Here is a tiny trained network, its code and every weight. The questions are about switching its units off for an input and a class, where a switched-off unit gives its printed mean instead of its output.

import numpy as np


def w(rows, s, z=0):
    codes = np.array(rows[::2]) - 128.0
    scale = np.full(codes.shape[1], s)
    scale[-1] = z or s
    return codes * scale


def norm(h):
    return h / np.sqrt((h * h).mean(-1, keepdims=True) + 1e-5)


def f(y):
    return y / 2 * (1 + np.tanh(0.7978845608 * (y + 0.044715 * y**3)))


def log_softmax(a):
    a = a - a.max(-1, keepdims=True)
    return a - np.log(np.exp(a).sum(-1, keepdims=True))


def net(x, mask):
    res = np.array(x, float).reshape(1, 4) / 4 @ E
    u = 0
    for l in range(4):
        y = f(norm(res) @ A[l][:, :-1].T + A[l][:, -1])
        res = res + np.where(mask[u : u + 8], y, B[l][:, -1]) @ B[l][:, :-1]
        u += 8
    return log_softmax(norm(res)[-1] @ U[:, :-1].T + U[:, -1])


A, B = {}, {}
E = w([
[107,177,145,155,122,178,106,126,125,92,204,43],'x0',
[164,127,164,153,153,171,170,116,191,184,130,219],'x1',
[191,144,55,136,69,77,206,131,114,112,119,116],'x2',
[176,1,107,235,140,108,195,40,143,135,19,223],'x3',
],0.00076)
A[0] = w([
[128,127,128,128,132,122,129,129,131,123,129,128,124],'L0N0',
[133,130,128,131,133,125,125,129,131,126,125,126,126],'L0N1',
[113,118,141,127,145,127,125,126,128,116,125,134,11],'L0N2',
[65,13,100,166,142,72,62,65,64,48,31,94,74],'L0N3',
[134,125,129,129,128,132,126,130,125,130,128,127,135],'L0N4',
[75,34,184,174,213,172,78,71,161,168,74,227,3],'L0N5',
[205,23,144,215,157,155,200,70,170,182,42,252,11],'L0N6',
[130,128,128,128,127,129,125,130,126,128,128,127,107],'L0N7',
],0.002,0.00074)
B[0] = w([
[131,131,128,127,126,130,127,126,127,129,127,129,127],'L0N0',
[128,129,127,129,128,127,129,129,128,127,129,129,128],'L0N1',
[142,168,118,139,116,135,140,128,132,145,149,115,113],'L0N2',
[119,154,59,130,142,147,108,105,58,246,73,106,185],'L0N3',
[126,127,128,129,128,125,129,129,131,127,126,126,129],'L0N4',
[171,126,139,37,81,95,146,213,82,93,169,106,190],'L0N5',
[31,121,92,71,68,25,182,74,111,3,188,164,252],'L0N6',
[129,132,127,129,129,131,131,130,125,131,133,128,125],'L0N7',
],0.0019,0.0026)
A[1] = w([
[225,105,62,206,80,83,217,89,105,84,69,114,7],'L1N0',
[166,115,151,128,123,139,151,136,174,138,127,186,55],'L1N1',
[123,130,121,116,108,129,132,130,120,129,136,127,132],'L1N2',
[133,126,132,134,143,128,126,126,132,126,125,130,116],'L1N3',
[128,125,131,135,135,135,126,123,133,131,126,132,108],'L1N4',
[131,129,126,122,122,128,127,133,124,126,129,125,117],'L1N5',
[242,152,65,180,97,113,253,119,179,195,86,188,2],'L1N6',
[127,127,128,128,126,127,129,129,127,128,128,127,127],'L1N7',
],0.0022,0.00067)
B[1] = w([
[112,95,175,95,122,178,150,120,130,181,149,201,254],'L1N0',
[107,148,144,102,137,145,87,148,91,136,147,86,63],'L1N1',
[136,124,126,133,141,125,124,123,134,131,118,141,163],'L1N2',
[121,135,129,127,124,134,132,133,120,121,132,122,105],'L1N3',
[119,130,128,123,120,130,127,132,123,124,140,116,101],'L1N4',
[131,127,124,129,134,129,129,128,131,130,125,135,135],'L1N5',
[158,5,189,82,90,195,135,162,31,138,163,122,137],'L1N6',
[130,127,127,127,130,127,129,126,129,129,128,129,130],'L1N7',
],0.0019,0.0008)
A[2] = w([
[117,122,164,253,162,174,114,70,173,83,144,105,75],'L2N0',
[152,124,142,148,153,132,122,135,148,124,117,135,110],'L2N1',
[159,57,50,127,46,21,228,100,73,72,81,151,116],'L2N2',
[146,26,181,130,153,186,107,122,107,222,63,211,66],'L2N3',
[136,123,138,137,135,136,124,132,133,131,123,128,119],'L2N4',
[161,132,128,190,153,117,131,115,178,125,89,144,5],'L2N5',
[149,161,146,125,144,203,65,174,113,187,149,37,144],'L2N6',
[194,109,130,57,84,58,204,184,139,146,115,240,107],'L2N7',
],0.0021,0.0016)
B[2] = w([
[90,101,157,163,124,144,125,98,132,34,188,97,106],'L2N0',
[91,162,127,94,110,137,119,131,106,129,164,96,108],'L2N1',
[47,175,165,112,128,120,182,73,249,74,162,244,255],'L2N2',
[154,247,96,100,107,110,111,196,146,111,191,32,112],'L2N3',
[117,138,127,109,116,131,126,127,117,124,142,117,118],'L2N4',
[89,212,130,116,112,171,109,131,148,148,195,59,79],'L2N5',
[137,72,115,134,126,65,178,100,137,78,95,199,183],'L2N6',
[118,60,143,196,118,184,116,103,45,78,132,47,192],'L2N7',
],0.0017,0.0026)
A[3] = w([
[209,149,63,153,64,110,162,162,103,87,135,33,35],'L3N0',
[54,190,117,69,93,190,94,135,93,179,181,27,114],'L3N1',
[149,98,138,155,159,105,126,122,152,98,93,155,147],'L3N2',
[128,123,233,55,124,102,151,200,171,42,215,199,14],'L3N3',
[217,133,70,127,29,161,252,165,118,222,122,119,80],'L3N4',
[175,138,159,226,77,237,208,83,176,91,211,74,1],'L3N5',
[133,136,124,116,119,158,113,137,132,162,125,117,105],'L3N6',
[67,189,170,102,196,168,35,160,174,219,141,64,37],'L3N7',
],0.0017,0.00081)
B[3] = w([
[126,151,46,154,86,92,196,100,207,92,171,129,109],'L3N0',
[216,25,114,216,124,114,201,108,158,131,49,174,121],'L3N1',
[99,188,126,67,103,138,127,143,119,114,182,105,149],'L3N2',
[211,109,82,187,81,232,173,82,67,220,113,110,253],'L3N3',
[40,53,163,95,116,96,124,69,70,11,163,148,122],'L3N4',
[31,106,151,78,179,81,44,120,92,96,50,132,117],'L3N5',
[116,117,114,156,128,111,122,107,113,149,119,128,94],'L3N6',
[114,88,103,150,95,110,224,36,134,134,89,220,108],'L3N7',
],0.0013,0.0012)
U = w([
[104,137,107,61,185,55,50,176,108,194,33,162,135],'0',
[203,214,179,134,171,199,142,156,231,223,152,217,128],'1',
[39,56,127,79,45,86,245,43,101,34,167,254,145],'2',
[177,216,30,139,79,44,151,186,179,48,173,21,135],'3',
[213,46,200,92,89,211,146,196,47,146,173,114,126],'4',
[155,46,174,232,17,114,151,156,238,204,64,76,10],'5',
[120,104,47,216,137,142,109,58,69,227,60,72,112],'6',
[66,142,199,228,199,185,55,74,188,56,159,72,122],'7',
],0.0056,0.012)

Each question gives the input, the list of numbers given to net, and the class t.
The units are the neurons (one row each of A and B). Each row of codes is followed by its name. A weight is (code - 128) times the scale printed after its matrix; where a second scale follows, it is the last column's (A, B and U).
mask holds one flag per neuron, layer by layer. A switched-off neuron (its flag False) gives its mean, the last column of its row in B, instead of its output. The means were averaged over made-up inputs and are rounded, as every weight is.
A unit's drop is (log p(t) with every unit on - log p(t) with that unit switched off) / (log p(t) with every unit on - log p(t) with every unit switched off).
The circuit of an input: a set's keep is (log p(t) with only the set's units on - log p(t) with every unit switched off) / (log p(t) with every unit on - log p(t) with every unit switched off). Starting from the 12 units with the biggest drops (on a tie, the unit counted first), units are removed one at a time, each time the one whose removal leaves the highest keep (on an exact tie, the one counted first), for as long as the keep stays at least 0.8.
units of the circuit, in order: the units of the circuit, biggest drop first
top k neurons: the k neurons with the biggest drops, biggest first
top k neurons in layer l: the k neurons of layer l with the biggest drops, biggest first
input [-3,8,6,-8], class 4: units of the circuit, in order : L0N6, L2N2, L3N4
input [5,-6,0,5], class 6: units of the circuit, in order : L0N3
input [2,-3,-5,-4], class 7: units of the circuit, in order : L0N5, L0N6
input [1,-5,-2,0], class 6: units of the circuit, in order : L0N6, L0N3
input [3,3,1,-8], class 1: units of the circuit, in order : L0N6, L3N1
input [0,5,2,-4], class 4: units of the circuit, in order : L2N2, L0N6
input [-7,0,-8,-3], class 0: top 3 neurons : L2N2, L1N6, L1N0
input [5,6,-8,-4], class 1: units of the circuit, in order : L2N7, L0N6
input [5,3,6,1], class 4: units of the circuit, in order : L1N6, L0N6
input [-7,-1,5,-3], class 4: units of the circuit, in order : L0N6, L1N6
input [-5,7,8,-7], class 4: units of the circuit, in order : L1N6, L0N6
input [0,-1,-7,1], class 0: units of the circuit, in order : L0N6, L2N2, L2N7
input [3,1,-1,-2], class 7: top 3 neurons : L0N5, L2N0, L0N6
input [-6,-7,1,0], class 0: top 3 neurons : L0N6, L3N3, L2N7
input [-4,-5,-1,-5], class 0: top 2 neurons : L0N6, L0N5
input [3,-3,2,-1], class 3: top 3 neurons : L0N6, L2N2, L2N7
input [6,4,-5,-7], class 1: top neuron in layer 2 : L2N7
input [1,-3,-5,-2], class 0: top 3 neurons : L2N2, L2N7, L2N6
input [8,5,4,0], class 7: top 2 neurons in layer 0 : L0N5, L0N3
input [6,-3,-1,4], class 6: top 3 neurons : L0N3, L0N6, L2N2
input [-5,3,-6,-7], class 1: top 2 neurons : L0N3, L0N6
